Each row of numbers stands for one node and depends on some of the facts below. Use the named rows to name the rest.

How the nodes are related:
λ: points at; Ξ: refers to
j188 λ j13; j188 λ j965; j164 λ j402; j80 λ j920; j931 λ j638; j531 λ j863
j531 λ j847; j8 λ j647; j873 λ j350; j873 λ j19; j873 λ j673; j873 λ j223
j61 λ j534; j61 λ j276; j61 λ j993; j61 λ j803; j258 λ j933; j258 λ j679
j258 λ j485; j455 λ j534; j455 λ j387; j455 λ j325; j235 λ j863; j185 λ j605
j185 λ j536; j329 λ j363; j329 λ j327; j839 λ j322; j839 λ j70; j590 λ j563
j590 λ j914; j590 λ j170; j590 λ j860; j208 λ j421; j343 λ j224; j343 λ j679
j738 λ j732; j738 λ j325; j333 λ j801; j333 λ j153; j952 λ j439; j952 λ j642
j952 λ j870; j354 λ j534; j354 λ j871; j354 λ j941; j354 λ j482; j528 λ j322
j614 λ j166; j610 λ j487; j610 λ j872; j305 λ j679; j266 λ j551; j184 λ j166
j184 λ j13; j184 λ j679; j184 λ j469; j386 λ j339; j386 λ j372; j865 λ j591
j374 λ j476; j374 λ j163; j123 λ j40; j123 λ j819; j91 λ j671; j820 λ j339
j820 λ j19; j820 λ j107; j841 λ j98; j841 λ j232; j841 λ j920; j975 λ j872
j975 λ j965; j975 λ j327; j550 λ j639; j550 λ j605; j812 λ j126; j812 λ j642
j418 λ j83; j539 λ j605; j539 λ j83; j960 λ j372; j960 λ j605; j960 λ j401
j522 λ j891; j522 λ j86; j522 λ j19; j522 λ j116; j110 λ j561; j110 λ j580
j165 λ j762; j165 λ j941; j125 λ j863; j658 λ j914; j658 λ j99; j658 λ j961
j946 λ j60; j946 λ j772; j573 λ j281; j573 λ j13; j573 λ j40; j573 λ j551
j573 λ j170; j486 λ j281; j398 λ j988; j398 λ j891; j398 λ j234; j398 λ j790
j364 λ j903; j364 λ j732; j364 λ j70; j470 λ j439; j470 λ j687; j470 λ j160
j44 λ j988; j29 λ j784; j29 λ j281; j29 λ j646; j29 λ j447; j833 λ j219
j833 λ j808; j544 λ j268; j544 λ j547; j544 λ j351; j618 λ j223; j851 λ j476
j851 λ j536; j851 λ j83; j342 λ j387; j849 λ j591; j849 λ j543; j283 λ j808
j375 λ j60; j375 λ j116; j438 λ j160; j438 λ j819; j438 λ j870; j405 λ j219
j405 λ j55; j405 λ j803; j397 λ j801; j397 λ j607; j18 λ j762; j18 λ j763
j717 λ j929; j717 λ j914; j805 λ j580; j612 λ j160; j200 λ j790; j200 λ j536
j136 λ j875; j136 λ j377; j64 λ j871; j64 λ j231; j493 λ j607; j493 λ j325
j416 λ j473; j416 λ j954; j416 λ j487; j225 λ j395; j225 λ j941; j685 λ j801
j685 λ j402; j685 λ j605; j433 λ j635; j179 λ j40; j179 λ j447; j2 λ j591
j2 λ j914; j434 λ j534; j434 λ j316; j178 λ j166; j752 λ j784; j752 λ j843
j752 λ j163; j752 λ j562; j454 λ j437; j856 λ j469; j204 Ξ j841; j875 Ξ j692
j13 Ξ j225; j930 Ξ j865; j164 Ξ j836; j485 Ξ j639; j281 Ξ j234; j836 Ξ j617
j170 Ξ j165; j801 Ξ j838; j410 Ξ j931; j591 Ξ j536; j395 Ξ j223; j61 Ξ j551
j847 Ξ j232; j258 Ξ j762; j487 Ξ j933; j235 Ξ j839; j329 Ξ j281; j839 Ξ j486
j562 Ξ j437; j343 Ξ j484; j437 Ξ j929; j687 Ξ j230; j929 Ξ j685; j543 Ξ j890
j268 Ξ j384; j333 Ξ j768; j798 Ξ j544; j647 Ξ j153; j952 Ξ j107; j993 Ξ j897
j484 Ξ j136; j890 Ξ j528; j614 Ξ j351; j610 Ξ j946; j469 Ξ j191; j788 Ξ j160
j305 Ξ j580; j551 Ξ j397; j191 Ξ j398; j266 Ξ j470; j325 Ξ j374; j60 Ξ j364
j322 Ξ j687; j40 Ξ j416; j91 Ξ j988; j841 Ξ j350; j692 Ξ j329; j550 Ξ j208
j476 Ξ j965; j153 Ξ j305; j960 Ξ j605; j447 Ξ j387; j363 Ξ j125; j988 Ξ j454
j110 Ξ j268; j165 Ξ j534; j234 Ξ j473; j986 Ξ j635; j125 Ξ j798; j658 Ξ j395
j946 Ξ j774; j387 Ξ j563; j486 Ξ j283; j941 Ξ j543; j819 Ξ j410; j790 Ξ j986
j364 Ξ j110; j86 Ξ j851; j492 Ξ j993; j377 Ξ j2; j891 Ξ j610; j833 Ξ j401
j671 Ξ j64; j544 Ξ j116; j618 Ξ j60; j163 Ξ j418; j851 Ξ j941; j402 Ξ j476
j342 Ξ j550; j838 Ξ j170; j107 Ξ j342; j366 Ξ j405; j98 Ξ j485; j985 Ξ j204
j375 Ξ j784; j473 Ξ j366; j397 Ξ j322; j536 Ξ j647; j223 Ξ j960; j774 Ξ j455
j482 Ξ j985; j717 Ξ j547; j232 Ξ j871; j805 Ξ j224; j116 Ξ j61; j612 Ξ j952
j126 Ξ j369; j55 Ξ j86; j635 Ξ j812; j160 Ξ j679; j369 Ξ j658; j136 Ξ j266
j64 Ξ j801; j36 Ξ j752; j768 Ξ j847; j784 Ξ j618; j933 Ξ j805; j351 Ξ j421
j965 Ξ j235; j350 Ξ j386; j213 Ξ j447; j439 Ξ j875; j892 Ξ j614; j638 Ξ j469
j617 Ξ j487; j225 Ξ j492; j685 Ξ j591; j433 Ξ j860; j762 Ξ j562; j763 Ξ j433
j534 Ξ j402; j2 Ξ j903; j434 Ξ j892; j752 Ξ j872; j454 Ξ j930; j856 Ξ j763
j316 Ξ j163

Named rows:
j544: 9,-2,5,5,15,18,6,15,-3,0,11,-10,-7,23,1,-3,10,-7,-30,-12,23,-11,6,9,-19,4,15,-8,-11,30,-8,3,-5,-18,6,7,-2,-3,4
j788: 1,13,13,0,-1,-6,-4,-11,-1,-5,0,-9,-10,7,0,0,7,-8,-7,13,2,-11,9,8,-6,-3,5,-2,-7,21,-11,0,2,-14,9,3,-3,-2,1
j534: 5,3,23,-35,-8,-9,-7,-27,24,-3,1,11,-6,-3,10,-9,10,4,30,5,-19,15,34,8,12,-18,-11,-4,-13,-8,-26,0,8,-8,26,-40,-19,-25,-14
j763: -3,3,13,-6,-3,-10,-4,-11,6,-3,0,-5,-12,8,-5,-6,12,-2,6,13,-4,0,18,3,-4,-8,-2,-5,-4,13,-12,-8,6,-9,7,-9,-9,-9,-3
j774: -1,6,12,3,1,-3,-4,-7,2,-1,5,-6,-9,5,-6,-3,8,-3,-3,11,7,-7,8,9,-12,-5,6,-4,-7,15,-8,-2,3,-8,5,-1,-4,2,1
j671: 8,32,22,-12,-11,-11,-28,-20,9,-18,2,7,4,4,11,-5,2,-3,0,22,9,-6,13,13,6,-11,5,-6,-19,-3,-13,20,19,-4,29,-8,-13,4,-11
j946: 0,4,3,22,14,8,3,-6,-7,-8,3,-9,-7,8,-5,2,-5,-13,-8,-5,18,-17,-1,13,-18,-10,15,5,-16,18,-10,-7,7,-11,9,8,-9,-4,0
j235: 4,21,18,-1,6,5,20,-17,3,13,15,9,-5,-21,9,11,11,-24,5,-16,13,-20,-1,20,-18,-3,8,9,-14,14,-32,5,3,-18,9,-10,1,6,5
j930: 0,6,11,5,2,-5,-4,-8,2,0,6,-4,-10,6,-7,-1,9,-4,-2,12,5,-6,10,8,-12,-3,4,-2,-6,18,-8,-2,2,-7,7,-1,-3,3,2
j437: -9,8,18,8,-22,-21,-16,-21,0,10,-5,-15,4,8,-10,3,23,-5,28,18,4,-5,0,5,-3,-4,19,-6,9,15,-4,-20,-5,4,11,0,-11,-1,15
j410: 0,8,12,2,2,-2,-7,-8,1,0,4,-4,-8,5,-6,1,9,-5,-2,12,7,-7,10,9,-11,-3,5,-3,-7,17,-9,0,3,-9,5,-1,-3,1,3
j487: 0,11,24,-2,-8,-26,-12,0,3,1,9,-1,-16,10,-9,-4,21,-1,6,24,1,-10,20,4,-10,-2,-5,-2,7,14,-18,4,11,1,2,-3,-5,4,-7
j610: 3,6,23,9,5,3,-4,3,-10,-4,12,1,-4,13,-9,5,-4,-4,-13,0,18,-27,-1,18,-24,-1,16,7,2,25,-16,5,-6,-11,4,3,5,-1,1
j208: 0,-2,8,12,10,6,-5,-4,0,3,11,-1,-3,4,-12,-1,4,-2,-5,1,16,-10,5,15,-22,-4,9,-3,-10,17,-9,-2,-4,-7,4,-2,-2,4,6
j820: 5,5,-9,32,21,8,5,-4,-14,-10,1,-14,-8,7,-4,1,-10,-22,-6,-8,20,-15,-8,14,-17,-13,25,8,-20,16,-11,-5,13,-5,10,20,-14,-2,1
j188: -8,4,27,1,11,-1,-10,7,-3,-7,17,4,-3,16,-2,10,-12,-2,-12,7,24,-36,-10,16,-26,9,11,11,11,13,-5,6,-7,-20,-6,-1,9,-2,7
j865: -6,3,14,19,-1,7,2,-11,-10,4,10,4,4,8,-9,-13,1,-8,-15,6,22,-13,9,5,-27,-10,-8,-20,-24,8,-13,-8,-14,-15,13,0,4,18,24
j573: -23,6,20,5,21,20,-9,-5,8,-11,12,-3,7,11,9,11,-20,-5,-22,5,30,-35,-22,9,-31,12,8,5,-6,10,16,-4,-11,-39,-10,-6,11,3,23
j354: 3,-19,11,-6,17,32,7,-17,0,-10,-2,-2,2,12,-3,3,-18,5,-7,-23,3,-3,8,20,-14,-12,17,5,-12,23,-11,-15,-17,-27,15,-20,-6,-34,5
j873: 1,4,-8,34,21,13,9,-3,-14,-13,-1,-14,-7,10,-5,0,-12,-24,-8,-12,25,-18,-10,15,-19,-15,25,13,-22,15,-11,-6,17,-9,9,16,-15,-7,0
j903: 6,0,14,-3,-4,-9,-7,-7,6,7,9,0,-9,4,-13,-6,19,5,6,13,-3,4,23,10,-11,-5,-3,-11,-4,15,-17,-3,-2,0,8,-11,-5,3,-2

Which node is each row?
No name comes twice in this set of rows, the named rows included.
21,24,8,-22,-10,-16,-40,-21,12,-1,13,11,3,-5,5,-8,8,3,13,29,-5,14,27,22,15,-6,6,-23,-10,-9,-16,36,0,16,29,3,-3,20,-17 -> j801
8,16,19,-5,9,12,25,-18,-1,16,17,12,-4,-22,7,14,6,-22,4,-24,12,-18,1,27,-19,-3,10,5,-11,18,-34,6,-6,-19,11,-13,7,2,5 -> j839
1,11,-8,-12,10,-20,-19,-16,14,11,7,-11,-19,-8,1,-3,13,-10,17,32,-16,14,18,6,11,6,3,-20,4,4,-3,12,-1,7,0,18,2,20,-6 -> j83
8,5,10,-16,-5,-14,-11,-14,6,9,6,-4,-12,1,-8,-6,17,3,10,19,-15,12,26,11,4,-2,-1,-16,2,16,-17,5,-9,2,11,-2,1,6,-5 -> j607
0,6,-4,16,17,3,0,-8,-4,-6,2,-13,-9,4,-3,0,-6,-14,-3,2,12,-10,-1,13,-11,-8,17,2,-14,13,-8,-3,9,-7,7,13,-9,-1,0 -> j44
-30,8,15,-1,10,-19,-15,3,19,-8,11,2,-20,7,3,-11,4,-1,-8,41,-5,-9,10,2,-9,2,-28,-7,5,11,8,-1,13,-23,-13,-10,-2,7,7 -> j551
5,-9,11,-7,7,14,0,-13,0,-2,2,-2,-4,6,-7,0,-2,4,-6,-6,1,-2,14,16,-11,-8,11,-4,-8,23,-14,-6,-10,-14,12,-11,-1,-14,1 -> j342
1,4,-13,39,25,9,8,-4,-14,-12,-1,-17,-10,9,-4,1,-15,-26,-5,-12,25,-18,-12,14,-19,-18,29,13,-23,12,-8,-7,20,-7,10,19,-18,-7,0 -> j522
-1,6,1,22,11,0,3,-5,-7,-10,1,-10,-14,10,-4,-1,-3,-17,-6,0,15,-12,-1,11,-15,-12,14,6,-17,15,-10,-8,13,-7,8,10,-14,-5,-3 -> j618
-15,6,-3,-14,15,-12,-19,-16,26,2,5,-13,-15,-5,8,0,6,-6,15,33,-10,7,7,-3,5,7,-4,-12,-3,-1,11,1,6,-12,-9,0,-4,6,-1 -> j163

The same nodes again, as new rows of numbers:
Named rows:
j438: -19,10,-16,27,6,-2,10,2,-4,-4,-4,-2,-1
j339: -2,-4,3,-2,0,-2,-6,7,-3,-5,-7,1,10
j327: -1,-5,4,-4,0,-4,-7,7,-2,-5,-7,2,12
j486: 3,5,10,-13,-4,-10,5,-5,10,-18,-3,3,12
j860: -1,-3,4,-5,0,-2,-8,10,-4,-5,-5,1,7
j903: -1,-6,2,-3,0,-2,-7,7,-3,-3,-7,2,10
j454: -4,6,-5,-1,-2,1,5,-7,0,-7,-4,-2,-3
j91: -4,6,-4,-1,-3,2,5,-7,0,-7,-4,-2,-3
j469: -2,3,-5,-9,-2,-6,-5,-8,1,-1,-1,0,10
j856: -2,7,-8,-1,-3,3,1,-12,5,-5,0,-4,-1
j178: 2,3,-10,4,-2,9,-9,-10,15,-4,1,-8,2
j351: -3,1,0,-9,-2,-7,-1,-2,-5,-3,-4,3,9
j544: -5,6,0,-2,-8,5,1,-12,4,-7,1,2,2
j536: -1,10,10,-6,-10,-7,8,4,-4,-7,-2,4,18
j851: -2,9,10,-1,-6,-5,10,-11,5,-23,-5,-3,1
j322: -5,1,2,-9,-6,-2,-4,-7,-1,-4,-2,6,10
j98: -4,1,0,-9,-2,-7,-1,-2,-5,-3,-4,3,9
j788: -3,1,0,-8,-3,-7,-1,-1,-4,-3,-4,3,9
j44: -2,1,-2,6,0,6,0,2,3,-8,-6,-3,-2
j618: -1,8,-1,-4,-7,8,6,4,2,-14,-18,-9,-7
j55: -3,0,0,-10,0,-8,-2,-2,-6,-3,-5,3,8

Rows to name:
No name comes twice in this set of rows, the named rows included.
1,1,2,0,-1,-1,-3,-1,9,-12,-4,-3,7 -> j188
-3,4,0,-10,-3,-5,1,2,-7,1,-3,5,12 -> j153
-4,20,-4,-8,-3,11,5,9,-4,-10,2,-7,-24 -> j717
0,0,10,-17,-2,-19,0,-2,-1,-11,-6,6,20 -> j447
-6,11,-19,5,-3,9,-1,-16,6,3,4,-7,-5 -> j258
-3,2,2,-8,-3,-7,0,-2,-4,-6,-4,3,10 -> j790
-2,3,-1,-1,-11,15,2,-15,6,-11,-5,2,-3 -> j397
-2,5,-4,1,-5,7,6,-8,1,-11,-7,-2,-4 -> j333
-13,5,-10,5,1,-12,4,-3,-10,0,-3,3,8 -> j439
1,2,9,-16,-6,-9,-1,6,-1,-13,-15,0,12 -> j784
0,-5,8,-7,0,-8,-7,7,-1,-7,-6,3,16 -> j646
-4,10,0,-13,-2,-4,1,10,-10,4,1,4,6 -> j929
-10,4,-3,-2,-4,-6,-1,-4,-5,-2,-1,5,10 -> j687
-1,-2,-5,-5,-8,18,-1,-17,5,-6,-6,6,-4 -> j61
-21,15,-21,21,4,-3,15,-8,-7,-2,-1,-2,-6 -> j612

